Below is a small trained network, with its code and all its weights. Each question gives an input and a class and asks what happens when units are switched off, that is, made to give their printed mean instead of their output.

import numpy as np


def w(rows, s, z=0):
    codes = np.array(rows[::2]) - 128.0
    scale = np.full(codes.shape[1], s)
    scale[-1] = z or s
    return codes * scale


def norm(h):
    return h / np.sqrt((h * h).mean(-1, keepdims=True) + 1e-5)


def f(y):
    return y / 2 * (1 + np.tanh(0.7978845608 * (y + 0.044715 * y**3)))


def log_softmax(a):
    a = a - a.max(-1, keepdims=True)
    return a - np.log(np.exp(a).sum(-1, keepdims=True))


def net(x, mask):
    res = np.array(x, float).reshape(1, 8) / 4 @ E
    u = 0
    for l in range(4):
        y = f(norm(res) @ A[l][:, :-1].T + A[l][:, -1])
        res = res + np.where(mask[u : u + 7], y, B[l][:, -1]) @ B[l][:, :-1]
        u += 7
    return log_softmax(norm(res)[-1] @ U[:, :-1].T + U[:, -1])


A, B = {}, {}
E = w([
[155,91,123,191,129,92,144,253,146,103,143],'x0',
[147,118,128,129,78,25,139,119,192,114,174],'x1',
[213,102,151,230,102,115,170,137,76,184,131],'x2',
[158,106,124,120,140,94,149,136,68,111,168],'x3',
[123,108,123,128,127,120,116,123,124,124,126],'x4',
[104,87,238,121,246,72,121,120,155,140,87],'x5',
[131,117,135,127,128,119,116,129,123,124,133],'x6',
[70,147,220,135,88,140,191,96,99,92,163],'x7',
],0.0078)
A[0] = w([
[206,76,138,254,105,104,137,62,93,210,131,108],'0.n0',
[63,134,129,207,89,91,132,230,168,130,79,65],'0.n1',
[176,140,131,129,112,124,128,78,99,82,40,4],'0.n2',
[202,114,85,103,168,151,101,71,166,143,99,91],'0.n3',
[179,144,121,79,115,50,192,115,196,93,138,158],'0.n4',
[137,136,148,103,155,144,110,128,181,81,131,86],'0.n5',
[116,84,76,92,162,103,188,175,59,80,147,175],'0.n6',
],0.0068,0.0036)
B[0] = w([
[112,222,220,215,147,175,75,151,113,140,115,253],'0.n0',
[231,206,124,126,132,153,186,6,177,34,88,175],'0.n1',
[99,91,23,198,145,23,152,105,33,104,110,112],'0.n2',
[180,84,152,89,89,58,153,161,85,116,2,163],'0.n3',
[59,136,93,231,194,159,67,49,172,168,126,190],'0.n4',
[147,145,34,55,125,107,164,159,189,153,166,137],'0.n5',
[185,217,192,13,134,181,48,86,255,67,104,176],'0.n6',
],0.0067,0.0057)
A[1] = w([
[125,117,137,98,166,162,167,122,91,162,123,10],'1.n0',
[107,66,122,118,187,120,141,156,88,196,115,80],'1.n1',
[121,111,169,137,239,193,173,109,162,179,86,121],'1.n2',
[175,120,73,134,23,238,103,128,128,105,142,110],'1.n3',
[139,97,35,130,45,164,101,165,66,120,214,8],'1.n4',
[111,152,151,126,131,103,127,44,136,109,64,93],'1.n5',
[150,74,96,136,174,254,170,153,50,125,108,30],'1.n6',
],0.007,0.0018)
B[1] = w([
[123,89,141,130,141,76,135,63,107,84,111,124],'1.n0',
[87,64,147,118,124,154,130,174,177,90,165,133],'1.n1',
[155,100,115,131,86,164,97,121,212,171,181,241],'1.n2',
[152,69,148,114,172,116,187,108,156,193,157,254],'1.n3',
[114,70,174,90,87,157,254,197,176,146,222,172],'1.n4',
[233,96,121,75,11,199,143,100,79,81,183,199],'1.n5',
[104,110,85,199,111,116,39,147,129,52,191,170],'1.n6',
],0.0088,0.0047)
A[2] = w([
[142,156,121,170,133,89,173,242,186,34,104,4],'2.n0',
[155,168,133,126,88,191,33,97,180,145,65,198],'2.n1',
[88,158,124,207,106,24,133,44,162,153,131,70],'2.n2',
[36,139,62,31,121,116,98,146,142,94,164,156],'2.n3',
[24,133,215,149,36,181,199,94,158,75,90,69],'2.n4',
[89,122,135,107,207,255,83,145,88,92,167,96],'2.n5',
[73,138,214,146,144,94,166,125,46,5,180,15],'2.n6',
],0.0069,0.0023)
B[2] = w([
[139,107,123,92,95,226,169,55,22,72,30,155],'2.n0',
[154,101,70,76,165,82,157,139,50,144,187,254],'2.n1',
[73,127,20,154,111,168,50,136,148,97,175,163],'2.n2',
[50,188,138,254,147,134,181,189,88,154,118,192],'2.n3',
[217,74,39,94,160,50,103,234,96,184,72,212],'2.n4',
[124,149,100,204,124,129,70,145,186,85,162,179],'2.n5',
[174,79,86,81,166,42,121,194,133,133,143,156],'2.n6',
],0.0082,0.0065)
A[3] = w([
[54,172,113,64,157,137,156,146,153,72,108,120],'3.n0',
[124,113,107,129,129,163,76,142,130,114,171,85],'3.n1',
[129,95,211,110,179,137,118,89,205,136,114,3],'3.n2',
[255,159,98,85,170,98,177,131,105,106,139,231],'3.n3',
[151,86,134,161,166,189,164,139,137,36,93,56],'3.n4',
[120,119,133,95,135,157,140,27,45,145,176,105],'3.n5',
[173,170,180,134,162,135,119,138,137,24,182,49],'3.n6',
],0.01,0.0028)
B[3] = w([
[86,187,251,182,129,133,142,131,44,151,61,158],'3.n0',
[93,129,76,77,100,41,157,64,153,174,209,164],'3.n1',
[104,63,189,142,41,240,254,114,200,211,131,144],'3.n2',
[68,121,156,22,156,112,129,107,85,177,126,254],'3.n3',
[131,136,85,79,37,110,117,62,103,40,63,159],'3.n4',
[164,162,174,82,104,165,102,59,211,46,47,158],'3.n5',
[115,196,77,86,100,120,119,59,150,129,158,171],'3.n6',
],0.0091,0.01)
U = w([
[188,146,154,67,30,162,140,31,122,26,18,77],'0',
[104,51,201,145,68,215,237,165,201,160,215,67],'1',
[94,230,220,255,166,131,103,179,57,124,82,205],'2',
[121,137,129,84,138,125,126,110,123,160,178,255],'3',
[93,116,63,159,103,95,62,111,189,55,219,79],'4',
[157,52,101,69,181,50,133,232,73,160,88,21],'5',
],0.0097,0.0044)

Each question gives the input, the list of numbers given to net, and the class t.
The units are the neurons (one row each of A and B). Each row of codes is followed by its name. A weight is (code - 128) times the scale printed after its matrix; where a second scale follows, it is the last column's (A, B and U).
mask holds one flag per neuron, layer by layer. A switched-off neuron (its flag False) gives its mean, the last column of its row in B, instead of its output. The means were averaged over made-up inputs and are rounded, as every weight is.
A unit's drop is (log p(t) with every unit on - log p(t) with that unit switched off) / (log p(t) with every unit on - log p(t) with every unit switched off).
The circuit of an input: a set's keep is (log p(t) with only the set's units on - log p(t) with every unit switched off) / (log p(t) with every unit on - log p(t) with every unit switched off). Starting from the 12 units with the biggest drops (on a tie, the unit counted first), units are removed one at a time, each time the one whose removal leaves the highest keep (on an exact tie, the one counted first), for as long as the keep stays at least 0.8.
circuit, biggest first: the units of the circuit, biggest drop first
unit that matters most: the unit with the biggest drop
top k neurons in layer l: the k neurons of layer l with the biggest drops, biggest first
input [6,2,-4,-2,-6,-4,7,6], class 0: circuit, biggest first -> 2.n0
input [-5,6,5,-1,8,0,5,-2], class 4: top 3 neurons in layer 0 -> 0.n4, 0.n1, 0.n6
input [-1,6,-5,-8,-8,-8,-6,7], class 1: circuit, biggest first -> 1.n3, 0.n6, 3.n6
input [-8,-2,-3,5,-4,8,-7,-3], class 0: top 4 neurons in layer 1 -> 1.n5, 1.n3, 1.n4, 1.n0
input [3,-4,6,4,7,6,6,2], class 1: circuit, biggest first -> 3.n2, 1.n2
input [0,-5,-7,3,-3,4,-4,-7], class 2: circuit, biggest first -> 2.n3, 3.n0, 1.n3
input [4,2,-8,1,4,6,0,-1], class 2: circuit, biggest first -> 3.n0, 2.n3
input [0,7,-8,1,-3,-2,-8,4], class 2: circuit, biggest first -> 2.n3, 3.n0
input [2,-3,4,-1,-8,7,-6,-5], class 1: circuit, biggest first -> 3.n2, 2.n4
input [7,-1,-5,8,-1,1,6,-4], class 3: top 2 neurons in layer 1 -> 1.n4, 1.n1
input [5,6,4,8,0,-4,6,-5], class 3: circuit, biggest first -> 3.n3, 0.n6, 2.n4
input [-2,-6,-5,0,8,-1,-5,8], class 5: top 2 neurons in layer 2 -> 2.n4, 2.n6
input [-5,6,0,0,7,1,4,2], class 4: top 3 neurons in layer 0 -> 0.n4, 0.n1, 0.n6
input [-4,5,8,-3,-4,5,-4,7], class 2: top 2 neurons in layer 2 -> 2.n4, 2.n2
input [6,-1,-7,4,-6,-6,-6,-1], class 2: unit that matters most -> 0.n6
input [-4,4,0,-4,5,5,-1,0], class 1: top 2 neurons in layer 2 -> 2.n0, 2.n4
input [0,7,4,-1,2,-7,0,8], class 5: top 3 neurons in layer 3 -> 3.n2, 3.n5, 3.n6
input [8,-1,-2,8,2,4,-3,8], class 0: circuit, biggest first -> 2.n0, 3.n4
input [-8,-3,7,5,0,-1,4,-7], class 0: top 2 neurons in layer 2 -> 2.n4, 2.n3
input [5,8,8,-3,-7,2,-5,0], class 2: circuit, biggest first -> 0.n0
input [-5,7,0,6,-1,5,5,-4], class 4: circuit, biggest first -> 0.n4, 2.n2
input [8,6,7,-1,-3,-6,7,-1], class 0: circuit, biggest first -> 2.n0, 0.n1
input [-2,7,-4,-3,7,-1,0,8], class 5: top 3 neurons in layer 2 -> 2.n4, 2.n6, 2.n5
input [4,0,2,-1,8,8,0,-8], class 1: circuit, biggest first -> 3.n2, 2.n4
input [-6,0,7,2,-8,-7,7,-2], class 1: top 2 neurons in layer 3 -> 3.n4, 3.n0
input [-5,3,-4,-2,8,4,0,7], class 5: top 2 neurons in layer 0 -> 0.n1, 0.n6
